Here is a tiny trained network, its code and every weight. The questions are about switching its units off for an input and a target symbol, where a switched-off unit gives its printed mean instead of its output.

import numpy as np


def w(rows, s, z=0):
    codes = np.array(rows[::2]) - 128.0
    scale = np.full(codes.shape[1], s)
    scale[-1] = z or s
    return codes * scale


def norm(h):
    return h / np.sqrt((h * h).mean(-1, keepdims=True) + 1e-5)


def f(y):
    return y / 2 * (1 + np.tanh(0.7978845608 * (y + 0.044715 * y**3)))


def softmax(a):
    e = np.exp(a - a.max(-1, keepdims=True))
    return e / e.sum(-1, keepdims=True)


def log_softmax(a):
    a = a - a.max(-1, keepdims=True)
    return a - np.log(np.exp(a).sum(-1, keepdims=True))


def net(x, mask):
    ids = ['ΣΦΨΩβγδεζθλμπ'.index(c) for c in x.split()]
    T = len(ids)
    res = E[ids] + P[:T]
    r = norm(res)
    for j in range(2):
        rows = slice(3 * j, 3 * j + 3)
        q, k, v = (r @ M[0][rows].T for M in (Q, K, V))
        z = softmax(np.where(np.tri(T) > 0, q @ k.T / 3**0.5, -1e9)) @ v
        o = O[0][rows]
        res = res + np.where(mask[j], z, o[:, -1]) @ o[:, :-1]
    y = f(norm(res) @ A[0][:, :-1].T + A[0][:, -1])
    res = res + np.where(mask[2:18], y, B[0][:, -1]) @ B[0][:, :-1]
    return log_softmax(norm(res)[-1] @ U[:, :-1].T + U[:, -1])


Q, K, V, O, A, B = {}, {}, {}, {}, {}, {}
E = w([
[149,165,226,126],'Σ',
[121,24,69,71],'Φ',
[177,130,170,111],'Ψ',
[210,116,75,74],'Ω',
[140,151,87,164],'β',
[12,103,137,183],'γ',
[34,145,120,55],'δ',
[73,146,116,79],'ε',
[13,139,107,61],'ζ',
[146,122,178,125],'θ',
[170,134,139,75],'λ',
[86,141,111,100],'μ',
[113,98,255,39],'π',
],0.02)
P = w([
[8,254,156,104],'0',
[22,210,154,122],'1',
[44,209,142,139],'2',
[72,200,147,162],'3',
[84,193,140,183],'4',
[92,171,127,195],'5',
[91,151,113,211],'6',
[83,148,141,191],'7',
],0.0062)
Q[0] = w([
[254,90,190,142],'head 1',
[121,89,189,145],'head 1',
[79,154,136,172],'head 1',
[117,180,61,104],'head 2',
[84,191,102,86],'head 2',
[104,131,63,130],'head 2',
],0.014)
K[0] = w([
[162,254,233,1],'head 1',
[123,130,110,53],'head 1',
[134,106,83,242],'head 1',
[194,124,175,212],'head 2',
[66,118,53,202],'head 2',
[89,118,151,173],'head 2',
],0.01)
V[0] = w([
[174,167,50,176],'head 1',
[153,254,133,145],'head 1',
[90,163,106,197],'head 1',
[138,198,130,76],'head 2',
[219,144,222,98],'head 2',
[27,189,155,107],'head 2',
],0.0087)
O[0] = w([
[175,188,53,139,119],'head 1',
[100,225,255,107,179],'head 1',
[64,158,87,209,168],'head 1',
[151,147,54,43,170],'head 2',
[207,167,187,43,59],'head 2',
[209,16,130,170,253],'head 2',
],0.0067,0.0071)
A[0] = w([
[189,103,143,92,90],'neuron 1',
[116,100,138,118,154],'neuron 2',
[159,88,197,181,42],'neuron 3',
[102,100,144,167,3],'neuron 4',
[102,142,111,126,176],'neuron 5',
[98,101,152,168,36],'neuron 6',
[84,95,181,168,136],'neuron 7',
[132,99,123,83,100],'neuron 8',
[81,123,105,131,209],'neuron 9',
[135,109,154,118,95],'neuron 10',
[116,146,167,153,76],'neuron 11',
[123,250,117,151,94],'neuron 12',
[188,75,115,87,89],'neuron 13',
[183,127,81,170,184],'neuron 14',
[141,110,87,129,129],'neuron 15',
[165,97,196,174,120],'neuron 16',
],0.019,0.004)
B[0] = w([
[63,157,155,135,199],'neuron 1',
[189,164,62,135,167],'neuron 2',
[55,83,103,84,180],'neuron 3',
[92,154,150,152,153],'neuron 4',
[181,126,74,109,183],'neuron 5',
[90,138,178,100,166],'neuron 6',
[122,157,177,107,227],'neuron 7',
[124,114,123,111,167],'neuron 8',
[209,122,142,142,252],'neuron 9',
[124,99,69,137,148],'neuron 10',
[157,68,80,138,158],'neuron 11',
[121,197,7,95,255],'neuron 12',
[106,74,134,167,202],'neuron 13',
[42,130,130,2,189],'neuron 14',
[199,92,203,87,161],'neuron 15',
[69,49,157,48,198],'neuron 16',
],0.0082,0.0065)
U = w([
[155,125,152,124,81],'Σ',
[128,111,128,114,63],'Φ',
[224,144,183,150,241],'Ψ',
[118,187,61,117,236],'Ω',
[102,107,131,96,33],'β',
[119,88,123,115,47],'γ',
[126,92,113,129,15],'δ',
[202,3,70,159,184],'ε',
[89,86,139,237,183],'ζ',
[129,99,115,74,8],'θ',
[218,136,147,98,168],'λ',
[95,82,92,103,4],'μ',
[154,95,136,125,65],'π',
],0.013,0.0042)

Each question gives the input, a string of symbols that net reads in full, and the target symbol t.
The units are the heads (3 rows each of Q, K, V and O) and the neurons (one row each of A and B). Each row of codes is followed by its name. A weight is (code - 128) times the scale printed after its matrix; where a second scale follows, it is the last column's (O, A, B and U).
mask holds one flag per unit, heads first, then neurons. A switched-off unit (its flag False) gives its mean, the last column of its rows in O or B, instead of its output. The means were averaged over made-up inputs and are rounded, as every weight is.
A unit's drop is (log p(t) with every unit on - log p(t) with that unit switched off) / (log p(t) with every unit on - log p(t) with every unit switched off).
The circuit of an input: a set's keep is (log p(t) with only the set's units on - log p(t) with every unit switched off) / (log p(t) with every unit on - log p(t) with every unit switched off). Starting from the 12 units with the biggest drops (on a tie, the unit counted first), units are removed one at a time, each time the one whose removal leaves the highest keep (on an exact tie, the one counted first), for as long as the keep stays at least 0.8.
circuit, biggest first: the units of the circuit, biggest drop first
most important unit: the unit with the biggest drop
top k neurons: the k neurons with the biggest drops, biggest first
which heads matter: for each layer, one digit per head in row order, 1 if its drop is at least 0.15 and else 0, layers parted by /
drop when u is switched off: that unit's drop, to one decimal
input λ Φ μ β λ γ μ ζ, target ζ: which heads matter	01
input Φ μ δ β ζ γ Σ δ, target ζ: which heads matter	11
input γ λ ε, target ζ: circuit, biggest first	(head 2; neuron 12; neuron 14)
input ζ γ β γ δ, target ζ: circuit, biggest first	(head 2; neuron 12; neuron 14; neuron 16)
input μ β ζ Φ Ψ μ, target ε: circuit, biggest first	(head 1; neuron 12)
input μ ε γ ζ, target ζ: circuit, biggest first	(head 2; neuron 12; neuron 14; neuron 16)
input μ γ β Φ θ δ ζ, target ε: top neuron	(neuron 9)
input θ π ε π Σ ζ λ μ, target Ψ: which heads matter	00
input β γ λ θ μ, target ζ: which heads matter	11
input ζ δ μ β Ψ Φ β ζ, target Ω: which heads matter	10
input δ Ω Ψ μ, target Ψ: which heads matter	01
input λ γ ε, target ζ: drop when neuron 3 is switched off	0.0
input μ Ψ Φ π θ ε, target ε: drop when head 1 is switched off	0.6
input μ λ ε, target λ: most important unit	neuron 9
input β Ω Ω β β λ ζ δ, target Ω: drop when head 1 is switched off	0.2
